Below are the code and all the weights of a small trained network. Each question names an input and a class and asks about switching units off, where a switched-off unit gives its printed mean instead of its output.

import numpy as np


def w(rows, s, z=0):
    codes = np.array(rows[::2]) - 128.0
    scale = np.full(codes.shape[1], s)
    scale[-1] = z or s
    return codes * scale


def f(y):
    return np.maximum(y, 0)


def log_softmax(a):
    a = a - a.max(-1, keepdims=True)
    return a - np.log(np.exp(a).sum(-1, keepdims=True))


def net(x, mask):
    res = np.array(x, float).reshape(1, 4) / 4 @ E
    y = f(res @ A[0][:, :-1].T + A[0][:, -1])
    res = res + np.where(mask, y, B[0][:, -1]) @ B[0][:, :-1]
    return log_softmax(res[-1] @ U[:, :-1].T + U[:, -1])


A, B = {}, {}
E = w([
[50,112,89,182,163,209,92],'x0',
[175,156,2,99,121,151,221],'x1',
[135,134,121,143,155,117,128],'x2',
[108,145,100,185,48,111,131],'x3',
],0.012)
A[0] = w([
[179,173,104,124,73,43,207,94],'n1',
[213,135,213,93,133,96,141,19],'n2',
[147,178,93,86,176,206,144,2],'n3',
[105,142,167,94,93,90,37,44],'n4',
[68,79,220,142,206,223,4,123],'n5',
[26,157,72,200,121,254,111,60],'n6',
[174,160,167,141,52,44,243,115],'n7',
[185,31,150,36,211,174,177,89],'n8',
[231,134,195,77,92,35,123,172],'n9',
[138,117,252,204,95,54,5,111],'n10',
],0.0086,0.0079)
B[0] = w([
[152,160,155,62,119,106,30,212],'n1',
[7,99,207,156,219,198,234,167],'n2',
[59,24,254,179,192,238,214,155],'n3',
[179,127,94,143,111,18,88,161],'n4',
[48,239,196,58,139,57,53,254],'n5',
[149,78,69,196,101,152,205,223],'n6',
[106,178,139,47,176,54,40,218],'n7',
[157,50,34,228,98,158,221,187],'n8',
[147,66,75,233,58,168,217,236],'n9',
[168,91,53,230,45,221,252,245],'n10',
],0.0086,0.013)
U = w([
[103,104,151,176,119,175,191,254],'0',
[225,135,14,153,82,116,187,42],'1',
[74,236,235,17,178,33,11,115],'2',
],0.012,0.0035)

Each question gives the input, the list of numbers given to net, and the class t.
The units are the neurons (one row each of A and B). Each row of codes is followed by its name. A weight is (code - 128) times the scale printed after its matrix; where a second scale follows, it is the last column's (A, B and U).
mask holds one flag per neuron, in row order. A switched-off neuron (its flag False) gives its mean, the last column of its row in B, instead of its output. The means were averaged over made-up inputs and are rounded, as every weight is.
A unit's drop is (log p(t) with every unit on - log p(t) with that unit switched off) / (log p(t) with every unit on - log p(t) with every unit switched off).
unit that matters most: the unit with the biggest drop
k most important neurons: the k neurons with the biggest drops, biggest first
drop of u: that unit's drop, to one decimal
input [-7,-8,-1,-5], class 0: unit that matters most	n2
input [-7,0,6,-4], class 0: 2 most important neurons	n2; n10
input [0,-7,1,5], class 1: 4 most important neurons	n10; n4; n2; n3
input [1,5,1,-4], class 0: 2 most important neurons	n3; n10
input [4,7,3,-3], class 0: 2 most important neurons	n3; n10
input [-8,0,-3,-7], class 0: 2 most important neurons	n2; n10
input [2,-8,7,-2], class 2: 2 most important neurons	n5; n9
input [-5,-7,3,-8], class 0: drop of n2	1.2
input [0,-8,5,5], class 1: drop of n4	0.5
input [-5,8,1,6], class 2: drop of n7	0.2
